Below is a small trained network, with its code and all its weights. Each question gives an input and a class and asks what happens when units are switched off, that is, made to give their printed mean instead of their output.

import numpy as np


def w(rows, s, z=0):
    codes = np.array(rows[::2]) - 128.0
    scale = np.full(codes.shape[1], s)
    scale[-1] = z or s
    return codes * scale


def norm(h):
    return h / np.sqrt((h * h).mean(-1, keepdims=True) + 1e-5)


def f(y):
    return y / 2 * (1 + np.tanh(0.7978845608 * (y + 0.044715 * y**3)))


def log_softmax(a):
    a = a - a.max(-1, keepdims=True)
    return a - np.log(np.exp(a).sum(-1, keepdims=True))


def net(x, mask):
    res = np.array(x, float).reshape(1, 4) / 4 @ E
    u = 0
    for l in range(4):
        y = f(norm(res) @ A[l][:, :-1].T + A[l][:, -1])
        res = res + np.where(mask[u : u + 6], y, B[l][:, -1]) @ B[l][:, :-1]
        u += 6
    return log_softmax(norm(res)[-1] @ U[:, :-1].T + U[:, -1])


A, B = {}, {}
E = w([
[133,111,254],'x0',
[218,234,114],'x1',
[115,142,132],'x2',
[151,103,121],'x3',
],0.0089)
A[0] = w([
[190,178,133,143],'L0N1',
[190,44,130,103],'L0N2',
[152,119,250,203],'L0N3',
[104,121,13,1],'L0N4',
[174,96,115,150],'L0N5',
[135,52,50,67],'L0N6',
],0.012,0.006)
B[0] = w([
[254,178,173,188],'L0N1',
[101,133,143,141],'L0N2',
[168,50,190,254],'L0N3',
[114,121,242,164],'L0N4',
[87,227,153,144],'L0N5',
[51,191,131,162],'L0N6',
],0.0078,0.0075)
A[1] = w([
[4,60,16,60],'L1N1',
[2,102,119,254],'L1N2',
[164,88,123,30],'L1N3',
[34,149,94,155],'L1N4',
[181,138,97,78],'L1N5',
[9,137,67,113],'L1N6',
],0.0088,0.003)
B[1] = w([
[98,247,135,213],'L1N1',
[63,154,132,255],'L1N2',
[140,129,152,115],'L1N3',
[126,169,140,181],'L1N4',
[95,88,117,134],'L1N5',
[98,174,156,199],'L1N6',
],0.011,0.0051)
A[2] = w([
[183,81,127,254],'L2N1',
[94,189,154,232],'L2N2',
[132,155,103,201],'L2N3',
[82,54,139,46],'L2N4',
[107,74,142,183],'L2N5',
[188,191,5,142],'L2N6',
],0.013,0.0041)
B[2] = w([
[54,239,22,234],'L2N1',
[165,100,75,254],'L2N2',
[160,79,25,177],'L2N3',
[59,4,179,154],'L2N4',
[85,132,100,172],'L2N5',
[115,1,39,243],'L2N6',
],0.0089,0.0056)
A[3] = w([
[227,198,198,19],'L3N1',
[64,115,128,129],'L3N2',
[252,220,218,3],'L3N3',
[208,191,178,42],'L3N4',
[109,199,130,87],'L3N5',
[63,124,197,61],'L3N6',
],0.011,0.0039)
B[3] = w([
[248,135,185,213],'L3N1',
[158,106,186,193],'L3N2',
[239,158,189,254],'L3N3',
[187,131,177,187],'L3N4',
[78,109,106,176],'L3N5',
[156,95,133,203],'L3N6',
],0.012,0.0038)
U = w([
[12,172,99,168],'0',
[169,142,5,67],'1',
[61,36,237,12],'2',
[231,124,185,249],'3',
],0.022,0.0017)

Each question gives the input, the list of numbers given to net, and the class t.
The units are the neurons (one row each of A and B). Each row of codes is followed by its name. A weight is (code - 128) times the scale printed after its matrix; where a second scale follows, it is the last column's (A, B and U).
mask holds one flag per neuron, layer by layer. A switched-off neuron (its flag False) gives its mean, the last column of its row in B, instead of its output. The means were averaged over made-up inputs and are rounded, as every weight is.
A unit's drop is (log p(t) with every unit on - log p(t) with that unit switched off) / (log p(t) with every unit on - log p(t) with every unit switched off).
most important unit: the unit with the biggest drop
k most important neurons: the k neurons with the biggest drops, biggest first
top k neurons in layer l: the k neurons of layer l with the biggest drops, biggest first
drop when u is switched off: that unit's drop, to one decimal
input [-1,7,8,3], class 1: most important unit : L2N6
input [6,0,4,0], class 2: top 2 neurons in layer 3 : (L3N3; L3N1)
input [3,0,-2,6], class 2: 2 most important neurons : (L0N1; L1N1)
input [0,-1,1,-1], class 0: 3 most important neurons : (L0N4; L0N3; L2N6)
input [1,0,0,2], class 2: 2 most important neurons : (L0N1; L0N3)
input [2,0,-3,5], class 2: 3 most important neurons : (L0N1; L1N1; L0N3)
input [-6,0,8,-3], class 0: 2 most important neurons : (L0N1; L0N4)
input [-1,0,2,2], class 0: 3 most important neurons : (L0N6; L0N1; L0N3)
input [0,-7,2,-2], class 0: 4 most important neurons : (L1N1; L0N3; L0N4; L0N1)
input [0,-5,-5,-8], class 0: 2 most important neurons : (L0N3; L1N1)
input [-1,0,8,-6], class 0: 3 most important neurons : (L0N3; L0N1; L1N6)
input [0,0,3,-2], class 0: top 3 neurons in layer 1 : (L1N4; L1N2; L1N1)
input [0,2,-4,-5], class 1: 2 most important neurons : (L0N4; L0N3)
input [0,3,6,-7], class 1: drop when L0N4 is switched off : 0.7
input [0,1,-3,-6], class 1: drop when L0N4 is switched off : 0.4
input [-1,1,-3,-4], class 1: drop when L0N3 is switched off : 0.2
